Here is a tiny trained network, its code and every weight. The questions are about switching its units off for an input and a class, where a switched-off unit gives its printed mean instead of its output.

import numpy as np


def w(rows, s, z=0):
    codes = np.array(rows[::2]) - 128.0
    scale = np.full(codes.shape[1], s)
    scale[-1] = z or s
    return codes * scale


def norm(h):
    return h / np.sqrt((h * h).mean(-1, keepdims=True) + 1e-5)


def f(y):
    return y / 2 * (1 + np.tanh(0.7978845608 * (y + 0.044715 * y**3)))


def log_softmax(a):
    a = a - a.max(-1, keepdims=True)
    return a - np.log(np.exp(a).sum(-1, keepdims=True))


def net(x, mask):
    res = np.array(x, float).reshape(1, 4) / 4 @ E
    u = 0
    for l in range(2):
        y = f(norm(res) @ A[l][:, :-1].T + A[l][:, -1])
        res = res + np.where(mask[u : u + 6], y, B[l][:, -1]) @ B[l][:, :-1]
        u += 6
    return log_softmax(norm(res)[-1] @ U[:, :-1].T + U[:, -1])


A, B = {}, {}
E = w([
[145,111,123,223,80,254,186,122,197],'x0',
[149,130,130,133,124,109,143,152,130],'x1',
[227,77,145,124,152,105,57,60,170],'x2',
[76,66,20,112,110,92,91,144,151],'x3',
],0.0056)
A[0] = w([
[165,171,181,190,144,36,48,25,56,39],'0.n1',
[84,142,164,27,119,80,104,156,41,251],'0.n2',
[90,157,76,78,141,189,81,165,103,46],'0.n3',
[3,148,63,153,103,95,107,178,163,84],'0.n4',
[214,41,4,123,122,105,89,136,191,119],'0.n5',
[107,203,181,108,153,161,60,222,31,41],'0.n6',
],0.005,0.0026)
B[0] = w([
[177,109,132,106,61,114,108,204,59,183],'0.n1',
[147,100,142,128,209,175,134,140,141,254],'0.n2',
[139,133,181,160,112,81,168,178,121,130],'0.n3',
[178,128,89,152,126,95,114,126,65,191],'0.n4',
[84,113,144,112,141,150,121,89,167,219],'0.n5',
[92,111,188,254,97,222,138,189,212,162],'0.n6',
],0.009,0.0052)
A[1] = w([
[84,207,134,93,105,217,235,111,118,79],'1.n1',
[142,124,115,116,126,173,109,85,151,130],'1.n2',
[84,119,102,119,246,107,129,166,95,136],'1.n3',
[108,90,42,114,82,167,140,109,152,112],'1.n4',
[44,150,103,201,17,79,166,70,136,249],'1.n5',
[188,198,140,178,117,133,115,1,136,72],'1.n6',
],0.0065,0.0016)
B[1] = w([
[100,183,152,9,169,39,113,106,122,228],'1.n1',
[151,131,194,185,213,73,150,53,137,171],'1.n2',
[67,168,98,178,90,91,161,88,134,252],'1.n3',
[81,156,117,115,154,191,86,254,67,202],'1.n4',
[223,136,117,103,7,149,107,95,175,215],'1.n5',
[126,90,80,204,47,54,208,152,114,175],'1.n6',
],0.0076,0.0037)
U = w([
[69,186,240,199,241,213,182,202,123,44],'0',
[27,141,20,220,198,40,146,154,37,222],'1',
[132,250,186,20,62,80,214,87,170,215],'2',
[151,178,19,125,2,207,94,197,93,103],'3',
[253,83,202,66,152,108,57,177,31,248],'4',
[90,41,82,17,249,43,54,43,131,33],'5',
[218,96,183,249,82,63,223,27,157,5],'6',
[120,59,94,175,114,219,62,46,251,137],'7',
],0.0097,0.0014)

Each question gives the input, the list of numbers given to net, and the class t.
The units are the neurons (one row each of A and B). Each row of codes is followed by its name. A weight is (code - 128) times the scale printed after its matrix; where a second scale follows, it is the last column's (A, B and U).
mask holds one flag per neuron, layer by layer. A switched-off neuron (its flag False) gives its mean, the last column of its row in B, instead of its output. The means were averaged over made-up inputs and are rounded, as every weight is.
A unit's drop is (log p(t) with every unit on - log p(t) with that unit switched off) / (log p(t) with every unit on - log p(t) with every unit switched off).
The circuit of an input: a set's keep is (log p(t) with only the set's units on - log p(t) with every unit switched off) / (log p(t) with every unit on - log p(t) with every unit switched off). Starting from all 12 units, units are removed one at a time, each time the one whose removal leaves the highest keep (on an exact tie, the one counted first), for as long as the keep stays at least 0.8.
units of the circuit, in order: the units of the circuit, biggest drop first
top k neurons: the k neurons with the biggest drops, biggest first
k most important neurons of layer l: the k neurons of layer l with the biggest drops, biggest first
drop when u is switched off: that unit's drop, to one decimal
input [3,6,0,1], class 3: units of the circuit, in order : (0.n2)
input [7,6,-1,-1], class 2: units of the circuit, in order : (1.n1; 0.n6)
input [7,-7,0,-5], class 2: top 2 neurons : (1.n1; 0.n4)
input [8,-6,2,-1], class 6: units of the circuit, in order : (1.n6; 1.n2; 0.n6)
input [8,0,-7,-7], class 2: units of the circuit, in order : (1.n1; 0.n2)
input [3,-5,7,0], class 6: top 3 neurons : (1.n6; 1.n2; 0.n2)
input [2,-6,-2,0], class 2: top 3 neurons : (1.n1; 0.n1; 0.n2)
input [-4,6,0,-7], class 0: top 2 neurons : (0.n6; 1.n5)
input [3,-1,6,-1], class 6: top 2 neurons : (1.n6; 0.n2)
input [-7,4,0,-3], class 0: top 2 neurons : (0.n6; 0.n2)
input [7,2,-1,8], class 3: top 3 neurons : (1.n4; 0.n2; 1.n5)
input [-5,-8,1,-1], class 4: top 3 neurons : (0.n1; 0.n5; 1.n4)
input [2,1,-4,0], class 2: top 3 neurons : (1.n1; 0.n1; 0.n2)
input [5,-6,4,-1], class 6: top 4 neurons : (1.n6; 0.n2; 1.n2; 0.n6)
input [2,8,-7,2], class 3: 3 most important neurons of layer 0 : (0.n4; 0.n2; 0.n5)
input [7,-4,8,-2], class 6: units of the circuit, in order : (1.n6)
input [-5,0,0,4], class 1: 3 most important neurons of layer 1 : (1.n3; 1.n1; 1.n5)
input [1,5,-3,-7], class 2: 2 most important neurons of layer 1 : (1.n1; 1.n4)
input [2,-6,-8,8], class 3: drop when 0.n5 is switched off : 0.0
input [3,-4,-3,-2], class 2: drop when 1.n1 is switched off : 0.3
